Here is a tiny trained network, its code and every weight. The questions are about switching its units off for an input and a class, where a switched-off unit gives its printed mean instead of its output.

import numpy as np


def w(rows, s, z=0):
    codes = np.array(rows[::2]) - 128.0
    scale = np.full(codes.shape[1], s)
    scale[-1] = z or s
    return codes * scale


def norm(h):
    return h / np.sqrt((h * h).mean(-1, keepdims=True) + 1e-5)


def f(y):
    return y / 2 * (1 + np.tanh(0.7978845608 * (y + 0.044715 * y**3)))


def log_softmax(a):
    a = a - a.max(-1, keepdims=True)
    return a - np.log(np.exp(a).sum(-1, keepdims=True))


def net(x, mask):
    res = np.array(x, float).reshape(1, 6) / 4 @ E
    u = 0
    for l in range(4):
        y = f(norm(res) @ A[l][:, :-1].T + A[l][:, -1])
        res = res + np.where(mask[u : u + 6], y, B[l][:, -1]) @ B[l][:, :-1]
        u += 6
    return log_softmax(norm(res)[-1] @ U[:, :-1].T + U[:, -1])


A, B = {}, {}
E = w([
[90,128,133],'x0',
[80,63,118],'x1',
[67,145,99],'x2',
[70,254,36],'x3',
[230,115,86],'x4',
[61,131,117],'x5',
],0.0062)
A[0] = w([
[153,153,39,82],'L0N0',
[164,157,103,76],'L0N1',
[145,104,245,182],'L0N2',
[27,106,177,159],'L0N3',
[165,78,100,10],'L0N4',
[131,154,170,229],'L0N5',
],0.011,0.0011)
B[0] = w([
[108,175,152,188],'L0N0',
[113,128,191,144],'L0N1',
[159,169,105,228],'L0N2',
[149,142,4,253],'L0N3',
[140,95,197,152],'L0N4',
[209,138,85,150],'L0N5',
],0.012,0.0045)
A[1] = w([
[29,2,177,6],'L1N0',
[175,133,151,104],'L1N1',
[156,163,85,142],'L1N2',
[103,167,128,169],'L1N3',
[194,156,82,155],'L1N4',
[173,91,104,144],'L1N5',
],0.0096,0.0016)
B[1] = w([
[89,125,200,135],'L1N0',
[98,45,208,162],'L1N1',
[41,181,219,227],'L1N2',
[52,3,2,182],'L1N3',
[101,168,124,252],'L1N4',
[132,85,42,181],'L1N5',
],0.005,0.0031)
A[2] = w([
[45,106,158,119],'L2N0',
[147,36,121,23],'L2N1',
[218,197,186,167],'L2N2',
[239,108,154,163],'L2N3',
[5,88,196,223],'L2N4',
[92,131,2,3],'L2N5',
],0.0086,0.00057)
B[2] = w([
[165,200,85,129],'L2N0',
[74,254,186,144],'L2N1',
[223,37,100,187],'L2N2',
[209,18,134,192],'L2N3',
[153,64,56,133],'L2N4',
[55,7,194,254],'L2N5',
],0.0066,0.0055)
A[3] = w([
[165,57,135,252],'L3N0',
[91,220,192,141],'L3N1',
[156,147,162,80],'L3N2',
[158,119,179,228],'L3N3',
[137,237,134,160],'L3N4',
[148,2,102,212],'L3N5',
],0.01,0.0029)
B[3] = w([
[131,195,81,218],'L3N0',
[129,164,222,147],'L3N1',
[175,17,180,122],'L3N2',
[141,167,115,165],'L3N3',
[170,146,255,154],'L3N4',
[154,215,82,255],'L3N5',
],0.0085,0.0061)
U = w([
[100,162,198,142],'0',
[91,5,194,11],'1',
[145,126,138,78],'2',
[81,108,178,58],'3',
[99,113,152,102],'4',
[56,109,76,181],'5',
[200,79,137,171],'6',
],0.021,0.011)

Each question gives the input, the list of numbers given to net, and the class t.
The units are the neurons (one row each of A and B). Each row of codes is followed by its name. A weight is (code - 128) times the scale printed after its matrix; where a second scale follows, it is the last column's (A, B and U).
mask holds one flag per neuron, layer by layer. A switched-off neuron (its flag False) gives its mean, the last column of its row in B, instead of its output. The means were averaged over made-up inputs and are rounded, as every weight is.
A unit's drop is (log p(t) with every unit on - log p(t) with that unit switched off) / (log p(t) with every unit on - log p(t) with every unit switched off).
The circuit of an input: a set's keep is (log p(t) with only the set's units on - log p(t) with every unit switched off) / (log p(t) with every unit on - log p(t) with every unit switched off). Starting from the 12 units with the biggest drops (on a tie, the unit counted first), units are removed one at a time, each time the one whose removal leaves the highest keep (on an exact tie, the one counted first), for as long as the keep stays at least 0.8.
circuit, biggest first: the units of the circuit, biggest drop first
k most important neurons of layer l: the k neurons of layer l with the biggest drops, biggest first
drop of u: that unit's drop, to one decimal
input [3,-7,-8,6,-4,6], class 0: circuit, biggest first -> L3N4
input [6,6,2,-3,1,-6], class 2: 2 most important neurons of layer 0 -> L0N4, L0N3
input [6,2,-5,5,4,1], class 0: circuit, biggest first -> L0N0, L0N3
input [4,-5,-2,0,-4,-1], class 6: 3 most important neurons of layer 0 -> L0N5, L0N2, L0N0
input [4,8,-3,-2,2,-5], class 2: 3 most important neurons of layer 2 -> L2N5, L2N1, L2N2
input [2,-5,2,8,-6,-1], class 0: 2 most important neurons of layer 3 -> L3N4, L3N1
input [4,-3,-4,5,-2,2], class 0: 2 most important neurons of layer 2 -> L2N3, L2N2
input [-4,6,-8,-2,-2,2], class 2: 2 most important neurons of layer 3 -> L3N5, L3N0
input [1,-5,-2,-4,-8,-2], class 6: 2 most important neurons of layer 0 -> L0N2, L0N5
input [3,3,5,-8,-5,-6], class 5: drop of L0N3 -> 0.3
input [3,-3,7,-5,-6,-6], class 5: drop of L0N3 -> 0.7
input [-4,-6,8,-8,-8,3], class 5: drop of L0N3 -> 1.7
